(in the rows, 100 means zero)
Each row is followed by its group and then its class within the group.
71 115 110 107 93 93 88 88 100 93 106 102 101 99 86 114 119 68 101 92 93 114 95 76 112 109 93 88 79 | V C
83 99 119 104 96 85 86 95 109 98 108 112 99 96 80 95 114 74 99 109 102 105 96 89 106 100 98 100 91 | V C
96 93 99 100 95 100 85 84 91 109 97 106 112 80 92 84 108 90 120 100 103 109 111 94 98 102 87 99 71 | V E
65 92 91 129 113 94 116 104 97 104 114 111 95 68 106 89 110 89 101 105 131 102 114 114 104 105 117 99 108 | L Z
108 85 86 108 94 104 91 66 111 98 95 101 101 105 91 82 95 96 105 96 113 107 100 90 111 87 98 97 78 | K X
106 97 111 107 85 88 57 41 88 109 77 112 101 132 109 96 91 80 160 105 95 126 74 45 87 95 73 85 71 | V E
86 84 97 107 103 100 100 99 133 101 111 106 91 57 71 69 95 72 82 98 131 99 95 124 117 98 104 99 101 | K X
89 97 89 100 113 104 111 95 98 89 82 103 92 66 113 105 106 114 125 98 82 97 92 94 102 98 115 100 95 | L H
85 89 78 110 115 99 88 82 96 99 80 119 95 74 114 92 108 95 138 106 100 137 103 81 100 96 98 96 86 | L H
77 100 95 105 102 96 109 88 74 92 93 107 101 96 97 95 123 89 119 107 112 108 87 81 107 93 107 108 101 | L P
77 75 83 121 108 81 88 77 101 89 95 112 87 81 97 106 111 106 117 100 97 116 88 96 102 110 110 87 100 | Y U
88 87 81 97 113 88 89 81 107 114 101 98 132 89 117 81 87 119 121 107 111 103 117 83 99 103 98 111 101 | Y N
111 90 96 103 95 95 79 83 115 102 98 97 101 96 91 101 103 102 111 99 89 110 110 89 92 113 89 95 91 | Y B
97 91 86 116 104 104 100 65 80 102 81 107 104 70 124 97 116 96 139 111 109 128 105 89 99 112 123 95 91 | L H
100 115 100 97 98 96 86 87 75 97 77 104 93 85 124 108 97 100 137 107 89 109 97 90 89 105 100 105 87 | L H
84 99 100 91 93 110 111 109 70 79 88 105 104 79 112 116 109 76 120 98 98 103 85 86 105 100 108 87 105 | L P
65 105 85 121 107 83 93 95 94 100 121 100 107 116 99 140 126 100 83 98 74 102 108 103 78 114 97 94 102 | V E
76 93 94 117 102 90 104 98 87 81 126 102 109 120 93 148 123 97 83 89 59 104 99 97 81 104 96 98 107 | L Z
96 85 98 111 101 98 161 57 120 104 98 103 97 97 107 90 102 116 98 98 100 111 107 109 100 108 92 95 79 | Y N
95 88 101 104 111 100 92 93 102 104 71 115 95 58 116 70 102 64 136 101 125 100 95 107 121 108 144 98 88 | L Z
73 82 98 109 105 92 118 87 118 95 91 110 92 107 87 82 94 112 100 106 118 122 102 101 105 98 104 95 99 | K X
107 107 121 87 88 109 100 115 117 79 43 101 95 58 100 89 96 92 130 102 58 95 62 108 139 100 99 89 91 | Y B
93 87 102 100 94 100 92 96 97 87 76 98 100 89 120 122 101 107 120 97 39 104 80 95 103 101 89 91 96 | Y N
110 115 105 116 102 82 84 66 128 115 82 112 91 111 78 73 89 93 112 99 122 92 102 88 90 96 93 93 88 | K G
48 91 55 147 130 72 99 74 94 109 187 105 121 150 97 167 135 115 56 107 101 121 157 89 38 118 95 92 105 | Y U
92 76 107 116 112 89 86 83 126 98 110 104 97 124 81 97 98 98 88 90 106 114 102 100 92 107 81 97 92 | K G
93 107 78 109 108 97 110 95 73 89 108 111 88 75 102 100 112 88 126 102 126 124 115 93 82 96 109 99 97 | L P
84 96 103 104 102 94 92 84 92 101 88 97 101 97 110 116 109 84 111 107 85 106 101 85 101 108 95 88 90 | L Z
73 91 110 104 95 92 88 80 106 95 101 101 107 80 101 109 114 91 114 101 85 103 109 89 80 102 97 88 76 | V J
84 85 98 122 103 90 86 77 103 112 79 106 89 81 101 78 94 88 127 75 118 113 99 99 108 108 93 101 75 | Y U
87 91 90 111 102 94 92 106 101 96 115 97 114 109 104 139 116 107 94 95 56 106 105 105 81 114 97 104 94 | Y N
69 98 96 108 101 94 99 97 99 92 100 99 109 89 80 98 122 84 90 104 109 105 119 99 102 108 94 96 85 | V J
98 104 105 115 90 90 85 58 105 99 106 108 92 146 122 118 113 97 108 103 98 111 80 69 84 94 91 93 89 | K G
90 88 94 105 107 102 101 80 82 102 79 111 98 71 101 78 105 83 137 108 119 114 93 83 112 102 105 98 94 | L P
